Below is a small trained network, with its code and all its weights. Each question gives an input and a target symbol and asks what happens when units are switched off, that is, made to give their printed mean instead of their output.

import numpy as np


def w(rows, s, z=0):
    codes = np.array(rows[::2]) - 128.0
    scale = np.full(codes.shape[1], s)
    scale[-1] = z or s
    return codes * scale


def softmax(a):
    e = np.exp(a - a.max(-1, keepdims=True))
    return e / e.sum(-1, keepdims=True)


def log_softmax(a):
    a = a - a.max(-1, keepdims=True)
    return a - np.log(np.exp(a).sum(-1, keepdims=True))


def net(x, mask):
    ids = ['αβγδζθλμξπστφψ'.index(c) for c in x.split()]
    T = len(ids)
    res = E[ids] + P[:T]
    u = 0
    for l in range(2):
        r = res
        for j in range(3):
            rows = slice(4 * j, 4 * j + 4)
            q, k, v = (r @ M[l][rows].T for M in (Q, K, V))
            z = softmax(np.where(np.tri(T) > 0, q @ k.T / 4**0.5, -1e9)) @ v
            o = O[l][rows]
            res = res + np.where(mask[u + j], z, o[:, -1]) @ o[:, :-1]
        u += 3
    return log_softmax(res[-1] @ U[:, :-1].T + U[:, -1])


Q, K, V, O = {}, {}, {}, {}
E = w([
[162,106,131,158,106,167,99,132,60,120,124,224],'α',
[60,132,138,123,103,96,95,124,214,134,78,122],'β',
[138,155,158,188,106,157,163,62,96,98,103,189],'γ',
[20,70,159,61,163,87,207,250,17,118,93,57],'δ',
[101,140,139,149,114,78,159,69,184,88,64,161],'ζ',
[172,161,100,121,221,102,130,131,147,150,151,117],'θ',
[184,110,174,127,109,178,174,106,172,68,128,182],'λ',
[76,114,150,188,93,134,157,126,168,119,146,196],'μ',
[117,121,184,138,116,132,147,105,227,66,108,128],'ξ',
[95,119,148,216,122,181,90,152,210,85,109,88],'π',
[178,90,138,204,114,203,116,183,156,77,130,163],'σ',
[113,160,139,142,98,97,146,55,96,119,74,193],'τ',
[111,87,142,110,107,191,17,172,149,141,125,135],'φ',
[92,141,119,84,88,106,52,102,89,163,73,185],'ψ',
],0.012)
P = w([
[200,46,224,236,105,69,101,81,152,207,126,114],'0',
[140,171,189,205,136,46,74,160,137,90,141,160],'1',
[113,159,144,140,137,98,101,159,141,93,145,176],'2',
[92,168,123,109,135,140,111,150,130,83,134,165],'3',
[82,165,105,81,144,170,124,150,136,78,100,162],'4',
[79,161,86,73,162,195,137,156,136,77,51,156],'5',
[76,137,52,66,204,202,146,153,127,55,1,138],'6',
],0.0074)
Q[0] = w([
[145,121,152,163,126,130,174,108,222,88,146,51],'0.h1',
[150,156,144,124,122,46,143,62,95,134,120,141],'0.h1',
[65,163,124,109,128,87,172,46,171,108,76,163],'0.h1',
[248,122,134,161,124,172,229,68,101,83,151,170],'0.h1',
[122,113,165,149,81,129,123,130,125,113,135,135],'0.h2',
[134,134,137,149,112,114,151,118,122,128,146,124],'0.h2',
[101,112,165,123,80,123,113,121,124,115,102,145],'0.h2',
[146,126,112,120,138,133,129,135,104,131,122,137],'0.h2',
[120,101,143,107,122,173,129,171,120,98,125,160],'0.h3',
[153,135,118,130,146,128,135,143,157,130,136,104],'0.h3',
[106,116,151,178,108,131,135,98,152,106,123,127],'0.h3',
[125,146,116,124,116,94,135,75,116,158,118,114],'0.h3',
],0.013)
K[0] = w([
[129,132,141,151,137,145,155,113,248,90,129,87],'0.h1',
[140,147,126,125,123,88,126,43,127,141,89,150],'0.h1',
[73,152,131,105,122,81,201,84,135,117,117,135],'0.h1',
[195,145,124,144,138,170,169,81,126,79,138,204],'0.h1',
[141,95,150,144,128,111,133,135,113,152,146,107],'0.h2',
[141,134,140,137,123,106,125,112,132,140,151,135],'0.h2',
[128,101,144,126,127,105,140,134,102,152,101,107],'0.h2',
[135,127,111,126,126,147,128,129,113,128,126,148],'0.h2',
[106,102,143,115,130,141,161,170,100,95,109,112],'0.h3',
[140,138,125,132,141,96,134,121,137,153,145,111],'0.h3',
[127,115,150,168,121,144,127,126,151,94,125,129],'0.h3',
[140,143,112,124,105,127,92,72,140,156,110,170],'0.h3',
],0.015)
V[0] = w([
[134,168,63,48,217,88,192,158,66,149,157,56],'0.h1',
[195,105,196,202,110,81,115,117,144,176,223,128],'0.h1',
[126,41,255,185,75,118,143,166,93,119,143,126],'0.h1',
[41,56,145,60,116,162,194,195,55,64,9,88],'0.h1',
[44,142,62,47,122,173,211,194,66,79,130,76],'0.h2',
[52,175,106,87,136,159,139,216,97,32,102,154],'0.h2',
[184,98,189,192,122,88,78,75,165,182,128,153],'0.h2',
[175,66,149,150,91,106,162,58,125,228,163,58],'0.h2',
[178,180,67,128,162,182,56,75,208,112,107,203],'0.h3',
[99,126,142,142,106,172,72,113,159,67,53,232],'0.h3',
[73,149,121,72,79,83,116,114,75,153,81,122],'0.h3',
[101,132,134,139,96,173,63,94,167,85,66,233],'0.h3',
],0.006)
O[0] = w([
[138,98,114,128,159,211,158,119,172,228,237,126,43],'0.h1',
[124,175,71,58,156,85,105,43,145,112,80,82,118],'0.h1',
[71,141,112,103,137,19,60,111,133,117,146,128,156],'0.h1',
[55,74,170,174,119,78,98,191,134,161,255,168,136],'0.h1',
[92,134,108,71,144,199,162,9,144,82,143,80,3],'0.h2',
[62,168,100,77,192,164,141,78,118,49,115,134,100],'0.h2',
[153,107,158,182,99,72,109,219,113,172,132,167,213],'0.h2',
[175,68,167,158,46,113,123,127,136,192,168,111,99],'0.h2',
[68,195,110,125,131,147,138,113,156,198,57,150,161],'0.h3',
[11,166,140,127,131,96,102,128,118,106,52,190,192],'0.h3',
[167,137,126,89,151,123,83,92,58,62,122,113,115],'0.h3',
[33,171,139,123,119,105,100,114,116,123,62,180,185],'0.h3',
],0.0067,0.0062)
Q[1] = w([
[135,136,138,138,145,69,115,223,142,132,126,127],'1.h1',
[143,136,109,116,120,102,130,65,53,158,143,154],'1.h1',
[113,130,115,49,139,136,49,157,74,159,136,150],'1.h1',
[85,180,145,168,152,84,110,239,103,65,91,254],'1.h1',
[126,139,138,149,111,101,74,114,108,128,121,116],'1.h2',
[143,130,105,90,143,189,205,105,150,136,111,93],'1.h2',
[117,124,140,206,89,147,111,132,139,154,88,137],'1.h2',
[103,91,151,185,112,134,134,201,151,150,127,171],'1.h2',
[123,124,150,66,107,153,147,77,165,124,140,79],'1.h3',
[159,139,110,72,139,181,167,110,163,151,130,84],'1.h3',
[143,101,131,102,107,179,143,104,119,164,162,98],'1.h3',
[101,138,138,166,135,66,96,145,125,84,113,157],'1.h3',
],0.0098)
K[1] = w([
[122,69,254,222,87,108,134,244,149,163,208,139],'1.h1',
[174,181,112,96,86,82,121,58,44,175,68,204],'1.h1',
[107,132,121,73,86,155,46,155,99,174,136,175],'1.h1',
[100,120,171,184,102,162,161,153,116,127,164,214],'1.h1',
[129,128,132,137,82,130,115,123,137,144,94,151],'1.h2',
[170,166,122,133,214,111,159,143,133,140,136,87],'1.h2',
[99,168,123,128,105,131,135,101,152,107,54,152],'1.h2',
[21,125,112,97,103,161,115,69,135,59,94,162],'1.h2',
[128,239,85,117,151,130,114,92,164,100,10,175],'1.h3',
[106,150,68,86,159,159,154,34,148,98,85,100],'1.h3',
[112,204,91,114,163,170,126,131,169,102,130,174],'1.h3',
[173,56,231,180,68,60,99,176,96,171,148,116],'1.h3',
],0.0088)
V[1] = w([
[126,115,163,183,16,136,110,144,143,168,123,158],'1.h1',
[116,166,86,162,156,122,83,87,255,117,106,142],'1.h1',
[157,112,154,161,56,112,118,150,135,172,143,132],'1.h1',
[184,109,148,144,100,95,126,155,121,169,162,110],'1.h1',
[144,141,83,101,175,148,149,111,146,129,132,108],'1.h2',
[146,144,76,94,185,150,156,112,147,130,131,102],'1.h2',
[145,149,66,91,199,152,155,107,153,126,137,102],'1.h2',
[155,178,101,139,98,150,99,55,185,157,90,176],'1.h2',
[165,125,136,154,63,127,97,101,152,155,96,140],'1.h3',
[168,80,152,156,78,113,115,135,127,147,124,107],'1.h3',
[92,121,124,102,198,127,165,163,99,98,167,109],'1.h3',
[113,64,173,161,83,138,153,159,112,132,155,115],'1.h3',
],0.0064)
O[1] = w([
[72,63,149,154,125,96,105,55,8,34,169,184,233],'1.h1',
[175,119,95,71,155,146,114,82,2,188,165,211,124],'1.h1',
[25,120,113,108,111,123,98,81,84,36,96,194,197],'1.h1',
[21,172,94,77,105,154,102,122,180,73,47,170,161],'1.h1',
[81,161,130,101,104,69,86,110,87,68,120,153,40],'1.h2',
[70,171,133,94,100,56,79,111,71,56,111,157,25],'1.h2',
[72,182,129,89,94,46,70,107,77,54,124,154,9],'1.h2',
[58,89,104,217,111,178,90,52,177,98,154,88,120],'1.h2',
[124,123,193,103,179,79,154,191,135,113,180,104,233],'1.h3',
[144,143,162,140,168,81,175,169,94,153,187,81,248],'1.h3',
[135,137,55,160,74,178,106,58,112,151,77,149,22],'1.h3',
[169,211,68,154,84,71,137,104,75,155,174,76,167],'1.h3',
],0.0043,0.015)
U = w([
[195,112,100,111,115,140,117,118,63,123,127,156,68],'α',
[73,142,111,134,114,109,113,104,204,154,147,113,3],'β',
[142,140,124,163,110,149,134,95,102,132,114,97,121],'γ',
[202,88,156,176,153,118,179,162,140,254,182,105,201],'δ',
[47,91,116,93,129,167,103,93,113,75,32,184,228],'ζ',
[136,192,102,66,128,148,134,167,159,231,33,121,183],'θ',
[185,110,153,80,105,138,148,115,143,104,125,149,47],'λ',
[134,122,102,165,101,132,143,95,171,112,162,145,99],'μ',
[58,181,150,70,137,56,108,139,82,13,133,150,111],'ξ',
[118,134,123,180,117,161,98,119,141,93,116,53,73],'π',
[164,124,105,146,102,147,120,150,118,67,90,96,28],'σ',
[133,144,116,154,99,145,155,89,95,153,112,110,116],'τ',
[164,93,121,118,128,151,42,116,184,98,197,143,63],'φ',
[113,139,87,143,135,118,83,81,115,197,179,155,119],'ψ',
],0.0076,0.0032)

Each question gives the input, a string of symbols that net reads in full, and the target symbol t.
The units are the heads (4 rows each of Q, K, V and O). Each row of codes is followed by its name. A weight is (code - 128) times the scale printed after its matrix; where a second scale follows, it is the last column's (O and U).
mask holds one flag per head, layer by layer. A switched-off head (its flag False) gives its mean, the last column of its rows in O, instead of its output. The means were averaged over made-up inputs and are rounded, as every weight is.
A unit's drop is (log p(t) with every unit on - log p(t) with that unit switched off) / (log p(t) with every unit on - log p(t) with every unit switched off).
The circuit of an input: a set's keep is (log p(t) with only the set's units on - log p(t) with every unit switched off) / (log p(t) with every unit on - log p(t) with every unit switched off). Starting from all 6 units, units are removed one at a time, each time the one whose removal leaves the highest keep (on an exact tie, the one counted first), for as long as the keep stays at least 0.8.
circuit, biggest first: the units of the circuit, biggest drop first
unit that matters most: the unit with the biggest drop
heads that matter: for each layer, one digit per head in row order, 1 if its drop is at least 0.15 and else 0, layers parted by /
input α ψ θ φ ψ τ, target δ: circuit, biggest first	0.h1
input σ θ ψ θ β ψ, target ξ: heads that matter	110 / 011
input β θ θ ψ θ φ θ, target θ: heads that matter	111 / 101
input π σ ψ ζ φ ψ, target ξ: circuit, biggest first	0.h2; 1.h3; 1.h2; 0.h1
input φ δ α σ τ α σ, target σ: circuit, biggest first	0.h3; 1.h1; 1.h3; 0.h1
input φ θ σ α ψ α α, target ξ: heads that matter	010 / 011
input σ θ ψ θ θ γ, target δ: circuit, biggest first	0.h1; 1.h1
input ψ δ θ θ φ θ ξ, target ξ: heads that matter	110 / 010
input λ φ ψ θ θ, target ξ: circuit, biggest first	0.h2; 1.h1
input ζ θ θ θ, target ζ: heads that matter	111 / 011
input α φ δ θ π θ β, target β: heads that matter	101 / 101
input θ σ σ ψ θ θ γ, target δ: heads that matter	111 / 100
input τ ξ φ ψ β, target δ: heads that matter	110 / 101
input θ ψ ψ ζ, target δ: circuit, biggest first	0.h1; 1.h1
input θ α θ, target ξ: circuit, biggest first	1.h2; 0.h1
input φ ψ θ θ θ θ, target θ: circuit, biggest first	0.h1; 1.h1; 1.h3; 0.h2
input φ γ τ θ δ α π, target π: circuit, biggest first	0.h1; 1.h1; 1.h3; 0.h3
input φ σ φ ψ α θ δ, target δ: unit that matters most	1.h1
input λ θ τ α δ θ μ, target μ: heads that matter	101 / 101
input α θ φ α, target ξ: circuit, biggest first	0.h2; 1.h1
input θ δ ψ, target ψ: heads that matter	110 / 001
input ψ γ α θ ζ β, target δ: circuit, biggest first	0.h1
input β θ δ σ β θ φ, target φ: circuit, biggest first	0.h3; 0.h1; 0.h2
input θ ψ σ ψ θ θ π, target δ: circuit, biggest first	0.h1; 1.h1
input β π π, target ξ: heads that matter	110 / 101
input φ δ β, target β: circuit, biggest first	0.h1; 1.h1; 0.h3
input ψ ψ θ θ ψ τ μ, target δ: heads that matter	110 / 100
input α π θ ψ θ φ, target δ: circuit, biggest first	0.h1; 1.h1
input σ ψ δ θ ψ, target ψ: heads that matter	111 / 001
input θ α ψ δ ψ π λ, target λ: unit that matters most	0.h2
